Below are the code and all the weights of a small trained network. Each question names an input and a target symbol and asks about switching units off, where a switched-off unit gives its printed mean instead of its output.

import numpy as np


def w(rows, s, z=0):
    codes = np.array(rows[::2]) - 128.0
    scale = np.full(codes.shape[1], s)
    scale[-1] = z or s
    return codes * scale


def f(y):
    return np.maximum(y, 0)


def softmax(a):
    e = np.exp(a - a.max(-1, keepdims=True))
    return e / e.sum(-1, keepdims=True)


def log_softmax(a):
    a = a - a.max(-1, keepdims=True)
    return a - np.log(np.exp(a).sum(-1, keepdims=True))


def net(x, mask):
    ids = ['γδζμξστψ'.index(c) for c in x.split()]
    T = len(ids)
    res = E[ids] + P[:T]
    q, k, v = (res @ M[0].T for M in (Q, K, V))
    z = softmax(np.where(np.tri(T) > 0, q @ k.T / 2**0.5, -1e9)) @ v
    res = res + np.where(mask[0], z, O[0][:, -1]) @ O[0][:, :-1]
    y = f(res @ A[0][:, :-1].T + A[0][:, -1])
    res = res + np.where(mask[1:13], y, B[0][:, -1]) @ B[0][:, :-1]
    return log_softmax(res[-1] @ U[:, :-1].T + U[:, -1])


Q, K, V, O, A, B = {}, {}, {}, {}, {}, {}
E = w([
[130,115,80,143,149],'γ',
[171,194,103,96,72],'δ',
[213,57,108,172,42],'ζ',
[116,248,114,133,141],'μ',
[48,163,77,120,111],'ξ',
[66,107,143,164,37],'σ',
[131,171,104,233,157],'τ',
[169,171,93,125,137],'ψ',
],0.017)
P = w([
[103,39,55,66,89],'0',
[51,135,2,235,152],'1',
[88,124,19,215,135],'2',
[137,105,32,207,111],'3',
[58,92,174,134,190],'4',
[81,110,165,106,152],'5',
[85,115,168,173,161],'6',
[137,119,131,180,103],'7',
[139,97,130,194,74],'8',
[83,128,140,183,106],'9',
[69,140,138,187,112],'10',
[30,142,137,212,113],'11',
],0.0053)
Q[0] = w([
[220,80,3,152,94],'H0',
[138,45,243,87,155],'H0',
],0.0069)
K[0] = w([
[120,110,193,30,118],'H0',
[108,194,7,145,168],'H0',
],0.011)
V[0] = w([
[114,56,132,203,23],'H0',
[254,88,121,151,190],'H0',
],0.009)
O[0] = w([
[194,132,238,116,252,254],'H0',
[233,159,3,133,216,63],'H0',
],0.011,0.0067)
A[0] = w([
[100,171,156,163,136,98],'N0',
[123,136,9,112,155,117],'N1',
[139,124,199,133,168,50],'N2',
[196,191,156,96,142,103],'N3',
[148,171,48,114,53,101],'N4',
[141,163,160,145,169,3],'N5',
[67,186,93,69,100,43],'N6',
[181,95,164,174,175,57],'N7',
[138,104,123,126,33,104],'N8',
[53,80,53,126,120,125],'N9',
[198,105,166,146,103,176],'N10',
[154,64,152,148,71,22],'N11',
],0.011,0.0073)
B[0] = w([
[108,153,86,158,94,231],'N0',
[246,104,91,161,94,159],'N1',
[134,127,105,106,108,255],'N2',
[94,83,111,172,120,247],'N3',
[147,158,127,49,103,168],'N4',
[123,85,152,80,114,205],'N5',
[68,191,100,126,137,194],'N6',
[127,140,140,99,94,242],'N7',
[110,124,146,118,163,205],'N8',
[104,34,106,128,142,205],'N9',
[95,153,115,116,187,221],'N10',
[148,176,83,117,159,165],'N11',
],0.013,0.0066)
U = w([
[149,152,190,17,92,2],'γ',
[157,7,143,117,177,78],'δ',
[135,161,92,136,254,199],'ζ',
[94,150,183,144,161,192],'μ',
[83,123,61,101,160,105],'ξ',
[113,221,56,122,147,23],'σ',
[165,133,95,116,86,109],'τ',
[146,136,81,215,140,119],'ψ',
],0.0088,0.0074)

Each question gives the input, a string of symbols that net reads in full, and the target symbol t.
The units are the heads (2 rows each of Q, K, V and O) and the neurons (one row each of A and B). Each row of codes is followed by its name. A weight is (code - 128) times the scale printed after its matrix; where a second scale follows, it is the last column's (O, A, B and U).
mask holds one flag per unit, heads first, then neurons. A switched-off unit (its flag False) gives its mean, the last column of its rows in O or B, instead of its output. The means were averaged over made-up inputs and are rounded, as every weight is.
A unit's drop is (log p(t) with every unit on - log p(t) with that unit switched off) / (log p(t) with every unit on - log p(t) with every unit switched off).
The circuit of an input: a set's keep is (log p(t) with only the set's units on - log p(t) with every unit switched off) / (log p(t) with every unit on - log p(t) with every unit switched off). Starting from the 12 units with the biggest drops (on a tie, the unit counted first), units are removed one at a time, each time the one whose removal leaves the highest keep (on an exact tie, the one counted first), for as long as the keep stays at least 0.8.
circuit, biggest first: the units of the circuit, biggest drop first
k most important neurons: the k neurons with the biggest drops, biggest first
drop of u: that unit's drop, to one decimal
input ξ μ ζ ζ δ, target ζ: 2 most important neurons -> [N10, N9]
input ξ μ ψ, target μ: circuit, biggest first -> [H0, N2, N1]
input ψ μ μ γ, target τ: 2 most important neurons -> [N1, N4]
input τ ξ γ ξ γ ξ μ, target σ: circuit, biggest first -> [H0, N9]
input ζ γ ξ ψ, target δ: 2 most important neurons -> [N3, N5]
input μ μ ζ, target ξ: circuit, biggest first -> [H0, N10]
input ζ ξ ξ γ, target δ: circuit, biggest first -> [H0, N5, N3, N6]
input ξ ξ μ μ ψ ξ, target ξ: circuit, biggest first -> [H0, N9]
input μ ξ ξ μ γ, target δ: circuit, biggest first -> [H0, N9, N6, N0]
input ξ ψ μ μ μ σ, target ξ: 3 most important neurons -> [N9, N11, N6]
input μ ξ ψ, target τ: 3 most important neurons -> [N1, N4, N10]
input ξ ζ μ μ ζ, target ζ: circuit, biggest first -> [N11, N10]
input σ σ μ, target μ: 3 most important neurons -> [N3, N0, N4]
input ψ ξ γ ξ μ, target σ: most important neuron -> [N6]
input ζ ψ ξ, target δ: 2 most important neurons -> [N5, N3]
input γ ψ μ γ ζ ζ ζ δ ξ ξ ξ, target ζ: most important neuron -> [N9]
input γ μ δ γ μ ψ, target τ: drop of N9 -> 0.0
input σ ξ τ, target μ: drop of N0 -> 0.1
input μ ξ ζ, target ζ: drop of N0 -> 0.1
